Look-ups in named tables: a row name and a column name give one cell, copied from the table.

besiri:
,betof,nede,peges,lefifu,fas,div,nar,padig,feb,nuze
fiv,-55749,67881,-23600,-14593,-17875,-18511,-39646,11383,-34560,-51691
vuteke,12748,-15685,-9177,2360,-12827,11475,14916,-23199,-5943,14200
nironi,-18295,-35317,-12829,8943,30141,-11824,7468,-2881,-2619,-3607
ped,-48971,-29978,-14934,-15024,18770,-40767,-29637,8811,-15888,-18671
tamek,-16002,-13465,-13259,25238,28596,760,-1657,-4392,-4193,-23787
gokote,-57117,-3064,-26084,23159,15893,-17828,12982,9819,-16363,-10628
bepa,4750,-29036,-74,13600,-14919,-647,29439,-16620,11972,-26666
zed,-18454,1145,-19595,4069,-12048,1580,19900,-9315,-18466,14922
lopova,7237,-20835,-13792,-8043,13948,1162,-25050,-21691,-8605,24688
vis,-1943,-3574,-7761,-21586,-11348,-7549,-20237,-13352,-13855,-9378
boda,15907,36052,-14284,-55447,-35406,3437,-61506,-28239,-32709,25707
bodop,-11258,6419,-2450,-24191,-46242,-15868,-19251,-12208,-12975,-37101

vis, fas -> -11348
bepa, nuze -> -26666
vis, lefifu -> -21586
vuteke, peges -> -9177
bodop, nuze -> -37101
zed, nede -> 1145
lopova, nede -> -20835
lopova, nar -> -25050
boda, nuze -> 25707

bar:
,tudugit,res,ripeso,zudu,romav,boge,mel
neku,1.78,5.54,8.78,6.54,4.15,8.57,5.03
lud,1.95,4.90,6.53,6.37,7.44,7.43,5.08
dogad,4.27,5.19,4.69,6.51,7.77,5.89,3.74
keri,3.86,3.62,5.76,4.56,5.96,4.72,4.37
fofoli,3.75,6.34,5.24,8.65,9.28,9.55,5.58
bib,6.54,5.66,5.19,6.36,6.30,5.10,4.06
vovapuz,3.27,2.54,4.28,4.19,8.23,4.19,5.39
vol,5.72,4.99,2.85,7.04,8.56,7.25,7.43
situlu,6.38,4.85,3.68,5.72,5.51,4.89,4.90
mumobe,5.66,4.24,7.31,4.85,6.50,5.32,6.88
vep,1.30,3.13,7.07,4.68,7.80,5.65,5.77
zev,5.95,3.62,5.14,4.71,8.85,4.38,6.55
kivolez,4.82,7.16,5.49,7.96,7.27,7.79,4.46

ripeso of vol is 2.85
zudu of lud is 6.37
boge of neku is 8.57
ripeso of bib is 5.19
romav of neku is 4.15
ripeso of vep is 7.07
tudugit of bib is 6.54
romav of vovapuz is 8.23
tudugit of neku is 1.78
ripeso of zev is 5.14
boge of fofoli is 9.55
zudu of kivolez is 7.96
tudugit of kivolez is 4.82
ripeso of mumobe is 7.31
tudugit of situlu is 6.38
zudu of fofoli is 8.65
res of neku is 5.54
zudu of keri is 4.56
zudu of bib is 6.36
mel of lud is 5.08
Which row has the largest romav? fofoli

zasibem:
,nuv,sozogug,lazatu,lan,rifotem,dibu,lut
kezo,-0.1,0.1,-0.1,-0.1,0.1,-0.6,0.1
lunuk,-0.2,-0.2,-0.2,0.0,0.0,0.0,-0.5
midag,-0.1,0.2,0.2,-0.3,0.9,0.0,0.6
fis,-0.2,-0.2,-0.3,0.0,-0.3,-0.3,0.3
galur,-0.3,-0.2,-0.5,-0.2,-0.4,-0.6,-0.3
gim,-0.2,0.0,-0.3,-0.3,-0.7,-0.4,-0.8

lan of gim: -0.3
sozogug of midag: 0.2
lazatu of midag: 0.2
lazatu of fis: -0.3
rifotem of galur: -0.4
lan of kezo: -0.1
lut of kezo: 0.1
lazatu of galur: -0.5
sozogug of lunuk: -0.2
rifotem of gim: -0.7
sozogug of galur: -0.2
nuv of kezo: -0.1
lut of fis: 0.3
rifotem of midag: 0.9
nuv of fis: -0.2
lut of gim: -0.8
sozogug of fis: -0.2
lazatu of kezo: -0.1
lan of fis: 0.0

sesupi
           fir  rozudib   dide  reniban  virafi
logamam  34020    36263  25471    65003   43712
nolutob  69219    35396  41132    61122   42134
verodus  45694    36337  28180    70603   43256
ruzoli   51037    17092  43637    11841   63451
nidal    78268    22431  46790    39625   56955
sesa     60703    40407  39115    63439   36181
nibot    70848    17976  46972    25739   62107
sevo     69622    40019  51838    38639   33958
rut      63960    33037  54312    17904   42000

What is the reniban of nibot in sesupi? 25739
What is the virafi of nibot in sesupi? 62107
What is the reniban of verodus in sesupi? 70603
What is the virafi of sevo in sesupi? 33958
What is the dide of logamam in sesupi? 25471
What is the reniban of ruzoli in sesupi? 11841
What is the dide of nibot in sesupi? 46972
What is the rozudib of sesa in sesupi? 40407
What is the virafi of logamam in sesupi? 43712
What is the rozudib of nibot in sesupi? 17976
Which row has the largest virafi? ruzoli

Table tele
cols = saneku, vatozu, fil, dil, femovo, guledu, nufular, lomu, suz, fato
tuful: [117, 143, 118, 125, 62, 95, 154, 131, 117, 131]
figoke: [117, 138, 99, 85, 228, 99, 97, 113, 95, 117]
ledoso: [117, 93, 135, 158, 218, 80, 14, 101, 141, 126]

What is the fato of ledoso in tele?
126
What is the femovo of tuful in tele?
62
What is the guledu of tuful in tele?
95
What is the fil of tuful in tele?
118
What is the saneku of figoke in tele?
117
What is the femovo of figoke in tele?
228
What is the vatozu of figoke in tele?
138
What is the saneku of tuful in tele?
117
What is the lomu of ledoso in tele?
101
What is the vatozu of ledoso in tele?
93
What is the fato of tuful in tele?
131
What is the femovo of ledoso in tele?
218
What is the nufular of tuful in tele?
154
What is the nufular of figoke in tele?
97
What is the guledu of ledoso in tele?
80
What is the saneku of ledoso in tele?
117
What is the nufular of ledoso in tele?
14

Table nobe
,lamugat,nuzisen,rotobo
nalefug,147,106,101
kal,119,70,86
vize,84,216,52
gal,65,115,132
vav,126,115,152
rema,152,158,104
roge,100,105,90
dirigo,73,114,84
dob,136,132,87
giba,159,144,242
sogeke,79,173,44
piv,154,178,116

What is the nuzisen of piv in nobe?
178
What is the rotobo of dirigo in nobe?
84
What is the lamugat of rema in nobe?
152
What is the rotobo of roge in nobe?
90
What is the nuzisen of vav in nobe?
115
What is the rotobo of sogeke in nobe?
44
What is the lamugat of vav in nobe?
126
What is the rotobo of nalefug in nobe?
101
What is the rotobo of vav in nobe?
152
What is the nuzisen of rema in nobe?
158
What is the lamugat of giba in nobe?
159
What is the lamugat of dirigo in nobe?
73
What is the nuzisen of vize in nobe?
216
What is the rotobo of piv in nobe?
116
What is the lamugat of vize in nobe?
84
What is the lamugat of roge in nobe?
100
What is the lamugat of dob in nobe?
136
Row with the largest lamugat: giba

bazu
|  | tuv | vapu |
|---|---|---|
| darebe | 0.1 | 0.2 |
| tanarum | 0.2 | 0.2 |
| zol | 0.3 | 0.6 |
| nafi | 0.2 | 0.2 |
| rus | 0.5 | 0.3 |
| bokoger | 0.4 | 0.4 |
| vogusod | 0.8 | 0.1 |

What is the tuv of nafi in bazu?
0.2
What is the vapu of rus in bazu?
0.3
What is the vapu of darebe in bazu?
0.2
What is the tuv of zol in bazu?
0.3
What is the vapu of nafi in bazu?
0.2
What is the tuv of rus in bazu?
0.5
What is the vapu of bokoger in bazu?
0.4
What is the vapu of tanarum in bazu?
0.2
What is the tuv of tanarum in bazu?
0.2
What is the tuv of vogusod in bazu?
0.8
What is the vapu of zol in bazu?
0.6
What is the tuv of darebe in bazu?
0.1
What is the vapu of vogusod in bazu?
0.1
What is the tuv of bokoger in bazu?
0.4
Row with the largest tuv: vogusod

panodev:
         fufogu  pokiko  ziz  ret  fif  tup  leto  fafov
kasuv       160     134  115  127  155  117   113    122
livi        108     101  167  175   97  224   173    127
sim         174     118   70   88  108  116   137    110
zik          87     155  108  187  104   52   123    179
sipe         56     153  125  119  125  199   121    162
golu        202     116  227  177  186  172   135    155
gan          56     152   96  137  125  103   107    141
lev         162     136   79  211  170   21   110    123
demupok     169     126  142   98  180  119    72    162

What is the fufogu of golu in panodev?
202
What is the ziz of livi in panodev?
167
What is the tup of kasuv in panodev?
117
What is the ret of gan in panodev?
137
What is the ret of sipe in panodev?
119
What is the fafov of golu in panodev?
155
What is the pokiko of zik in panodev?
155
What is the tup of sim in panodev?
116
What is the leto of gan in panodev?
107
What is the pokiko of demupok in panodev?
126
What is the leto of sim in panodev?
137
What is the fafov of livi in panodev?
127
What is the ret of lev in panodev?
211
What is the fafov of demupok in panodev?
162
What is the tup of sipe in panodev?
199
What is the leto of kasuv in panodev?
113
What is the fif of kasuv in panodev?
155

